Below is a small trained network, with its code and all its weights. Each question gives an input and a target symbol and asks what happens when units are switched off, that is, made to give their printed mean instead of their output.

import numpy as np


def w(rows, s, z=0):
    codes = np.array(rows[::2]) - 128.0
    scale = np.full(codes.shape[1], s)
    scale[-1] = z or s
    return codes * scale


def f(y):
    return y / 2 * (1 + np.tanh(0.7978845608 * (y + 0.044715 * y**3)))


def softmax(a):
    e = np.exp(a - a.max(-1, keepdims=True))
    return e / e.sum(-1, keepdims=True)


def log_softmax(a):
    a = a - a.max(-1, keepdims=True)
    return a - np.log(np.exp(a).sum(-1, keepdims=True))


def net(x, mask):
    ids = ['ΔΘΛΞΠΩαβγημστφψ'.index(c) for c in x.split()]
    T = len(ids)
    res = E[ids] + P[:T]
    u = 0
    for l in range(3):
        r = res
        for j in range(2):
            rows = slice(4 * j, 4 * j + 4)
            q, k, v = (r @ M[l][rows].T for M in (Q, K, V))
            z = softmax(np.where(np.tri(T) > 0, q @ k.T / 4**0.5, -1e9)) @ v
            o = O[l][rows]
            res = res + np.where(mask[u + j], z, o[:, -1]) @ o[:, :-1]
        u += 2
        y = f(res @ A[l][:, :-1].T + A[l][:, -1])
        res = res + np.where(mask[u : u + 8], y, B[l][:, -1]) @ B[l][:, :-1]
        u += 8
    return log_softmax(res[-1] @ U[:, :-1].T + U[:, -1])


Q, K, V, O, A, B = {}, {}, {}, {}, {}, {}
E = w([
[235,182,60,125,184],'Δ',
[148,96,176,150,146],'Θ',
[106,105,117,252,148],'Λ',
[147,72,182,135,151],'Ξ',
[112,165,156,134,141],'Π',
[96,88,245,103,137],'Ω',
[127,121,190,73,150],'α',
[149,251,160,91,156],'β',
[116,125,167,191,134],'γ',
[147,38,185,170,150],'η',
[101,79,163,224,153],'μ',
[173,213,149,204,148],'σ',
[175,241,62,206,168],'τ',
[108,165,102,214,148],'φ',
[109,99,195,121,143],'ψ',
],0.017)
P = w([
[132,143,142,129,88],'0',
[128,133,143,130,144],'1',
[163,141,147,128,88],'2',
[125,141,150,138,196],'3',
[163,166,154,137,81],'4',
[100,160,165,152,249],'5',
[136,204,151,130,72],'6',
],0.018)
Q[0] = w([
[90,119,98,119,250],'0.h0',
[97,154,133,171,128],'0.h0',
[133,153,159,119,66],'0.h0',
[123,65,81,117,43],'0.h0',
[215,107,125,121,107],'0.h1',
[134,213,182,131,158],'0.h1',
[224,108,120,40,173],'0.h1',
[175,146,135,124,84],'0.h1',
],0.011)
K[0] = w([
[156,176,135,139,135],'0.h0',
[91,127,154,191,152],'0.h0',
[3,87,133,144,143],'0.h0',
[105,67,106,143,84],'0.h0',
[141,87,88,118,144],'0.h1',
[170,138,149,170,187],'0.h1',
[153,120,129,90,132],'0.h1',
[66,123,78,65,127],'0.h1',
],0.013)
V[0] = w([
[171,120,124,84,119],'0.h0',
[191,161,59,117,102],'0.h0',
[93,67,95,119,202],'0.h0',
[84,83,116,118,116],'0.h0',
[168,73,97,160,174],'0.h1',
[94,42,98,30,96],'0.h1',
[1,87,45,57,221],'0.h1',
[223,163,209,9,110],'0.h1',
],0.0054)
O[0] = w([
[118,113,113,110,171,110],'0.h0',
[1,166,94,108,160,100],'0.h0',
[188,48,54,79,85,100],'0.h0',
[138,74,96,157,181,81],'0.h0',
[132,151,160,132,119,141],'0.h1',
[58,150,94,107,87,1],'0.h1',
[170,92,86,103,168,46],'0.h1',
[109,185,182,167,103,133],'0.h1',
],0.0073,0.0068)
A[0] = w([
[143,202,165,162,26,62],'0.n0',
[145,131,231,138,139,109],'0.n1',
[126,52,126,101,110,169],'0.n2',
[204,177,168,86,222,254],'0.n3',
[172,86,161,111,57,47],'0.n4',
[142,36,95,125,220,156],'0.n5',
[122,121,66,228,162,163],'0.n6',
[152,147,70,118,2,105],'0.n7',
],0.0067,0.0062)
B[0] = w([
[222,50,57,126,134,166],'0.n0',
[134,113,172,52,157,202],'0.n1',
[115,186,167,148,92,129],'0.n2',
[208,128,136,140,49,250],'0.n3',
[32,152,67,84,151,134],'0.n4',
[160,132,157,101,110,139],'0.n5',
[170,98,168,180,109,151],'0.n6',
[116,56,255,139,184,128],'0.n7',
],0.0069,0.014)
Q[1] = w([
[54,115,21,104,142],'1.h0',
[59,144,85,146,144],'1.h0',
[105,157,146,134,251],'1.h0',
[97,138,121,116,210],'1.h0',
[130,168,146,76,174],'1.h1',
[124,170,147,193,141],'1.h1',
[175,130,98,118,94],'1.h1',
[84,139,104,127,151],'1.h1',
],0.016)
K[1] = w([
[50,83,104,139,19],'1.h0',
[93,109,106,114,80],'1.h0',
[200,184,101,151,3],'1.h0',
[142,150,143,139,14],'1.h0',
[144,185,162,76,162],'1.h1',
[128,174,166,207,182],'1.h1',
[154,113,79,82,117],'1.h1',
[99,170,110,148,149],'1.h1',
],0.015)
V[1] = w([
[108,69,155,61,125],'1.h0',
[89,14,126,255,139],'1.h0',
[155,169,66,216,147],'1.h0',
[180,241,61,38,118],'1.h0',
[113,202,183,139,174],'1.h1',
[156,141,85,23,117],'1.h1',
[118,132,138,136,119],'1.h1',
[138,174,152,188,5],'1.h1',
],0.0097)
O[1] = w([
[72,171,147,242,121,69],'1.h0',
[173,5,138,155,41,52],'1.h0',
[117,108,55,1,107,148],'1.h0',
[107,163,97,80,223,144],'1.h0',
[177,70,107,121,83,190],'1.h1',
[93,87,118,226,164,79],'1.h1',
[147,137,136,111,119,133],'1.h1',
[103,113,174,74,147,246],'1.h1',
],0.009,0.013)
A[1] = w([
[126,106,42,152,207,4],'1.n0',
[174,193,250,190,174,164],'1.n1',
[87,151,2,123,50,104],'1.n2',
[136,108,211,208,124,60],'1.n3',
[94,196,60,63,187,59],'1.n4',
[97,23,95,160,124,135],'1.n5',
[95,135,156,76,105,9],'1.n6',
[105,135,150,182,164,61],'1.n7',
],0.0094,0.0032)
B[1] = w([
[117,169,183,117,12,138],'1.n0',
[3,107,87,57,43,255],'1.n1',
[22,113,190,65,71,129],'1.n2',
[121,234,100,216,192,206],'1.n3',
[201,23,188,210,158,251],'1.n4',
[241,188,27,199,174,148],'1.n5',
[182,146,53,202,116,154],'1.n6',
[239,104,89,159,104,138],'1.n7',
],0.0056,0.025)
Q[2] = w([
[156,210,185,144,45],'2.h0',
[241,168,105,96,110],'2.h0',
[102,88,55,39,96],'2.h0',
[91,170,66,124,123],'2.h0',
[209,175,168,92,147],'2.h1',
[53,132,164,176,116],'2.h1',
[182,6,216,100,111],'2.h1',
[147,254,69,110,127],'2.h1',
],0.007)
K[2] = w([
[44,36,215,122,89],'2.h0',
[176,131,241,63,166],'2.h0',
[127,115,151,160,58],'2.h0',
[119,48,119,142,172],'2.h0',
[98,211,180,63,178],'2.h1',
[25,117,142,133,163],'2.h1',
[174,47,254,89,101],'2.h1',
[162,179,110,121,34],'2.h1',
],0.0087)
V[2] = w([
[148,140,130,127,133],'2.h0',
[146,159,3,170,163],'2.h0',
[143,98,160,136,176],'2.h0',
[115,105,219,95,117],'2.h0',
[145,177,141,81,88],'2.h1',
[178,229,155,59,97],'2.h1',
[171,153,171,160,146],'2.h1',
[73,63,66,77,126],'2.h1',
],0.0082)
O[2] = w([
[55,108,153,17,115,152],'2.h0',
[252,81,97,231,175,14],'2.h0',
[93,109,116,184,138,174],'2.h0',
[208,73,162,129,142,216],'2.h0',
[106,88,177,154,54,185],'2.h1',
[57,62,173,87,241,254],'2.h1',
[164,128,105,233,97,196],'2.h1',
[204,222,24,206,76,47],'2.h1',
],0.0041,0.013)
A[2] = w([
[92,97,107,93,177,160],'2.n0',
[50,240,116,57,107,196],'2.n1',
[174,111,1,98,157,2],'2.n2',
[116,127,99,79,168,79],'2.n3',
[201,108,49,83,88,74],'2.n4',
[167,85,154,100,165,58],'2.n5',
[76,70,89,48,153,171],'2.n6',
[58,124,162,205,149,47],'2.n7',
],0.0097)
B[2] = w([
[178,163,138,143,110,214],'2.n0',
[147,67,108,177,197,227],'2.n1',
[85,149,182,100,118,144],'2.n2',
[133,181,110,255,44,179],'2.n3',
[30,123,118,159,167,188],'2.n4',
[52,167,37,166,15,254],'2.n5',
[169,154,125,110,164,243],'2.n6',
[195,186,38,108,77,174],'2.n7',
],0.0094,0.016)
U = w([
[253,117,25,135,143,158],'Δ',
[89,86,172,110,133,202],'Θ',
[118,51,72,146,100,103],'Λ',
[89,114,136,137,122,168],'Ξ',
[202,62,124,67,175,233],'Π',
[105,162,72,199,121,11],'Ω',
[111,87,61,150,191,174],'α',
[127,249,178,115,162,160],'β',
[153,101,181,70,92,127],'γ',
[110,189,172,159,39,2],'η',
[215,74,147,170,133,86],'μ',
[201,157,120,28,81,121],'σ',
[84,169,33,88,94,100],'τ',
[121,78,87,58,110,193],'φ',
[88,116,116,147,129,156],'ψ',
],0.0066,0.006)

Each question gives the input, a string of symbols that net reads in full, and the target symbol t.
The units are the heads (4 rows each of Q, K, V and O) and the neurons (one row each of A and B). Each row of codes is followed by its name. A weight is (code - 128) times the scale printed after its matrix; where a second scale follows, it is the last column's (O, A, B and U).
mask holds one flag per unit, layer by layer, with each layer's heads first. A switched-off unit (its flag False) gives its mean, the last column of its rows in O or B, instead of its output. The means were averaged over made-up inputs and are rounded, as every weight is.
A unit's drop is (log p(t) with every unit on - log p(t) with that unit switched off) / (log p(t) with every unit on - log p(t) with every unit switched off).
The circuit of an input: a set's keep is (log p(t) with only the set's units on - log p(t) with every unit switched off) / (log p(t) with every unit on - log p(t) with every unit switched off). Starting from the 12 units with the biggest drops (on a tie, the unit counted first), units are removed one at a time, each time the one whose removal leaves the highest keep (on an exact tie, the one counted first), for as long as the keep stays at least 0.8.
units of the circuit, in order: the units of the circuit, biggest drop first
top k neurons in layer l: the k neurons of layer l with the biggest drops, biggest first
drop of u: that unit's drop, to one decimal
input Λ Δ τ Ω τ, target Ω: top 4 neurons in layer 1 -> (1.n1 1.n3 1.n4 1.n5)
input τ μ Θ, target μ: units of the circuit, in order -> (1.h0)
input η η Δ Λ η η Λ, target η: units of the circuit, in order -> (1.h0 2.n1)
input Θ Δ γ η β, target η: units of the circuit, in order -> (1.h0 0.n3)
input Λ μ η η η, target η: units of the circuit, in order -> (1.h0 1.n4)
input φ γ Θ, target γ: top 2 neurons in layer 2 -> (2.n5 2.n1)
input ψ Ω μ μ σ μ α, target μ: units of the circuit, in order -> (1.h0 1.n1)
input η μ η μ φ, target μ: units of the circuit, in order -> (1.h0 1.n1)
input γ Ω μ η η Λ η, target Λ: units of the circuit, in order -> (1.h0 2.n4)
input β Ω η α α η Θ, target η: units of the circuit, in order -> (1.h0 1.n4)
input Π Λ Δ, target Λ: units of the circuit, in order -> (1.h0 0.n3 2.n4)
input γ φ α η β μ, target β: units of the circuit, in order -> (1.h0 1.n4 2.n1)
input τ η α α Θ η α, target η: top 2 neurons in layer 2 -> (2.n1 2.n6)
input Ξ Λ Π β μ, target β: units of the circuit, in order -> (1.h0)
input μ Λ α, target Λ: top 3 neurons in layer 0 -> (0.n3 0.n1 0.n6)
input β η ψ Π α, target Π: top 2 neurons in layer 2 -> (2.n5 2.n1)
input τ φ μ η Δ φ α, target φ: top 2 neurons in layer 1 -> (1.n4 1.n3)
input Δ Δ μ, target Δ: top 2 neurons in layer 0 -> (0.n1 0.n3)
input β μ Λ Ξ Δ β α, target β: top 3 neurons in layer 2 -> (2.n1 2.n0 2.n6)
input μ β β, target β: units of the circuit, in order -> (1.h0)
input η φ μ, target φ: top 2 neurons in layer 2 -> (2.n4 2.n3)
input Δ τ φ α, target τ: top 2 neurons in layer 2 -> (2.n5 2.n4)
input η β η Π φ, target Π: top 2 neurons in layer 2 -> (2.n5 2.n1)
input Π η β Ω Λ, target Ω: top 2 neurons in layer 2 -> (2.n1 2.n7)
input Π σ η σ, target σ: top 2 neurons in layer 1 -> (1.n1 1.n3)
input β Δ σ Ω σ Π, target σ: top 2 neurons in layer 1 -> (1.n1 1.n3)
input β η β η η η, target β: units of the circuit, in order -> (1.h0)
input Π Ξ Π φ Λ Λ, target Λ: drop of 0.n5 -> -0.1
